Here is a tiny trained network, its code and every weight. The questions are about switching its units off for an input and a target symbol, where a switched-off unit gives its printed mean instead of its output.

import numpy as np


def w(rows, s, z=0):
    codes = np.array(rows[::2]) - 128.0
    scale = np.full(codes.shape[1], s)
    scale[-1] = z or s
    return codes * scale


def f(y):
    return np.maximum(y, 0)


def softmax(a):
    e = np.exp(a - a.max(-1, keepdims=True))
    return e / e.sum(-1, keepdims=True)


def log_softmax(a):
    a = a - a.max(-1, keepdims=True)
    return a - np.log(np.exp(a).sum(-1, keepdims=True))


def net(x, mask):
    ids = ['αβδεηθλμξπστφψω'.index(c) for c in x.split()]
    T = len(ids)
    res = E[ids] + P[:T]
    u = 0
    for l in range(2):
        r = res
        for j in range(3):
            rows = slice(2 * j, 2 * j + 2)
            q, k, v = (r @ M[l][rows].T for M in (Q, K, V))
            z = softmax(np.where(np.tri(T) > 0, q @ k.T / 2**0.5, -1e9)) @ v
            o = O[l][rows]
            res = res + np.where(mask[u + j], z, o[:, -1]) @ o[:, :-1]
        u += 3
        y = f(res @ A[l][:, :-1].T + A[l][:, -1])
        res = res + np.where(mask[u : u + 4], y, B[l][:, -1]) @ B[l][:, :-1]
        u += 4
    return log_softmax(res[-1] @ U[:, :-1].T + U[:, -1])


Q, K, V, O, A, B = {}, {}, {}, {}, {}, {}
E = w([
[150,150,181,120],'α',
[162,157,186,123],'β',
[154,143,183,124],'δ',
[137,163,173,121],'ε',
[138,169,180,110],'η',
[123,208,181,98],'θ',
[92,206,166,188],'λ',
[147,131,191,123],'μ',
[144,144,188,127],'ξ',
[41,217,216,160],'π',
[32,104,48,223],'σ',
[34,26,165,196],'τ',
[189,2,30,214],'φ',
[75,21,53,54],'ψ',
[108,228,3,72],'ω',
],0.0046)
P = w([
[202,152,173,73],'0',
[255,119,123,224],'1',
[111,131,177,27],'2',
[199,131,84,224],'3',
[72,108,166,34],'4',
[157,142,63,226],'5',
[47,112,166,37],'6',
[137,146,46,222],'7',
[23,102,156,49],'8',
[97,131,33,232],'9',
[3,94,136,43],'10',
[67,127,4,235],'11',
[13,99,177,37],'12',
[138,191,35,202],'13',
],0.0046)
Q[0] = w([
[255,150,71,254],'0.h0',
[2,97,208,2],'0.h0',
[1,146,253,2],'0.h1',
[251,90,2,253],'0.h1',
[239,181,2,239],'0.h2',
[152,169,117,47],'0.h2',
],0.0046)
K[0] = w([
[247,251,251,243],'0.h0',
[16,4,4,19],'0.h0',
[4,4,5,239],'0.h1',
[250,245,250,12],'0.h1',
[223,252,86,234],'0.h2',
[179,34,34,134],'0.h2',
],0.0047)
V[0] = w([
[246,56,140,254],'0.h0',
[6,16,18,20],'0.h0',
[246,3,71,16],'0.h1',
[2,11,6,221],'0.h1',
[216,176,47,248],'0.h2',
[234,80,17,253],'0.h2',
],0.0046)
O[0] = w([
[253,25,112,249,85],'0.h0',
[14,57,97,24,14],'0.h0',
[251,17,83,49,23],'0.h1',
[21,14,62,203,1],'0.h1',
[235,167,24,250,97],'0.h2',
[238,63,39,250,21],'0.h2',
],0.0046,0.00097)
A[0] = w([
[26,82,53,4,151],'0.n0',
[191,40,34,232,70],'0.n1',
[37,227,13,186,253],'0.n2',
[3,246,255,5,153],'0.n3',
],0.0046,0.0036)
B[0] = w([
[31,119,47,23,185],'0.n0',
[38,253,224,26,145],'0.n1',
[70,165,18,227,238],'0.n2',
[19,221,197,11,253],'0.n3',
],0.0046,0.0055)
Q[1] = w([
[253,40,19,253],'1.h0',
[2,251,244,4],'1.h0',
[1,254,219,2],'1.h1',
[2,213,218,2],'1.h1',
[254,126,36,254],'1.h2',
[254,27,14,254],'1.h2',
],0.0046)
K[1] = w([
[253,109,252,96],'1.h0',
[6,108,3,195],'1.h0',
[3,88,10,203],'1.h1',
[2,94,6,158],'1.h1',
[242,48,243,82],'1.h2',
[241,111,237,78],'1.h2',
],0.0045)
V[1] = w([
[148,45,244,73],'1.h0',
[84,186,251,254],'1.h0',
[117,24,181,162],'1.h1',
[34,11,2,178],'1.h1',
[171,207,8,102],'1.h2',
[45,86,234,243],'1.h2',
],0.0046)
O[1] = w([
[197,32,238,41,69],'1.h0',
[45,178,253,247,196],'1.h0',
[29,33,231,54,3],'1.h1',
[10,70,48,114,22],'1.h1',
[232,254,1,150,167],'1.h2',
[2,83,253,234,115],'1.h2',
],0.0046,0.0029)
A[1] = w([
[48,62,253,38,236],'1.n0',
[101,118,132,194,253],'1.n1',
[244,117,102,187,255],'1.n2',
[25,53,255,88,211],'1.n3',
],0.0046)
B[1] = w([
[191,4,244,128,253],'1.n0',
[166,98,23,250,251],'1.n1',
[235,3,16,242,242],'1.n2',
[72,2,249,251,230],'1.n3',
],0.0046,0.005)
U = w([
[159,125,121,98,29],'α',
[150,127,118,100,29],'β',
[148,123,122,110,25],'δ',
[157,137,133,94,44],'ε',
[158,145,144,84,66],'η',
[149,190,160,68,117],'θ',
[90,240,116,155,48],'λ',
[149,124,145,93,73],'μ',
[145,135,146,96,65],'ξ',
[63,196,249,148,92],'π',
[90,115,63,209,185],'σ',
[113,5,179,182,26],'τ',
[185,4,67,235,255],'φ',
[121,9,101,19,200],'ψ',
[102,254,23,49,194],'ω',
],0.0046)

Each question gives the input, a string of symbols that net reads in full, and the target symbol t.
The units are the heads (2 rows each of Q, K, V and O) and the neurons (one row each of A and B). Each row of codes is followed by its name. A weight is (code - 128) times the scale printed after its matrix; where a second scale follows, it is the last column's (O, A, B and U).
mask holds one flag per unit, layer by layer, with each layer's heads first. A switched-off unit (its flag False) gives its mean, the last column of its rows in O or B, instead of its output. The means were averaged over made-up inputs and are rounded, as every weight is.
A unit's drop is (log p(t) with every unit on - log p(t) with that unit switched off) / (log p(t) with every unit on - log p(t) with every unit switched off).
unit that matters most: the unit with the biggest drop
top k neurons: the k neurons with the biggest drops, biggest first
top k neurons in layer l: the k neurons of layer l with the biggest drops, biggest first
which heads matter: for each layer, one digit per head in row order, 1 if its drop is at least 0.15 and else 0, layers parted by /
input ω ε ψ α ω ξ δ, target ω: which heads matter => 100 / 101
input φ π π β ε ω η, target ω: which heads matter => 000 / 101
input ε θ θ π ψ θ ε, target ψ: top 2 neurons => [0.n0; 1.n0]
input π ψ η θ ψ ψ η, target ψ: top 2 neurons => [0.n0; 1.n0]
input ε η η ψ η η π θ ω π θ, target ω: top 3 neurons in layer 0 => [0.n0; 0.n2; 0.n3]
input ψ μ π, target ψ: top 2 neurons => [0.n0; 1.n0]
input β φ ω η ω δ ψ φ ω τ ψ β η, target ψ: which heads matter => 110 / 110
input σ β μ δ α ω π δ π ε η π ξ, target π: unit that matters most => 0.n3
input π η δ β ψ θ τ, target ψ: which heads matter => 100 / 100
input π π ω α ε, target ω: top 2 neurons in layer 1 => [1.n3; 1.n0]
input ε θ π η η, target π: top 2 neurons => [0.n3; 1.n2]
input ψ σ μ τ τ α τ μ π, target τ: which heads matter => 010 / 011
input θ η ψ α ε η λ ω η α π ω π, target ω: which heads matter => 000 / 101
input π α α π θ θ π α ε, target π: unit that matters most => 0.n3
input θ σ π α ψ η σ η ω ψ ω π α, target ω: top 3 neurons in layer 0 => [0.n0; 0.n2; 0.n3]
input π θ σ ε η η η σ λ τ ξ δ τ, target τ: top 2 neurons => [1.n3; 1.n0]
input θ ψ μ π α θ δ σ ψ ω ω η π, target ω: top 3 neurons => [0.n2; 0.n0; 1.n2]
input σ μ ω δ ξ η ω ψ σ, target ω: which heads matter => 100 / 101
input η π μ β π σ π π λ, target π: top 2 neurons in layer 1 => [1.n2; 1.n3]
input π α σ φ θ α ψ η ξ, target ψ: unit that matters most => 0.h0
input ψ β η ω π α π η π ω α, target ω: which heads matter => 000 / 101
input π μ ε π η π ω η ξ, target ω: which heads matter => 100 / 111
input π θ δ, target π: top 3 neurons in layer 0 => [0.n3; 0.n2; 0.n0]
input α π ε, target π: top 3 neurons in layer 0 => [0.n3; 0.n2; 0.n0]
input π π ψ α ξ, target ψ: top 2 neurons in layer 0 => [0.n0; 0.n2]
input θ ω β φ π π φ ω θ, target ω: top 2 neurons in layer 0 => [0.n2; 0.n3]
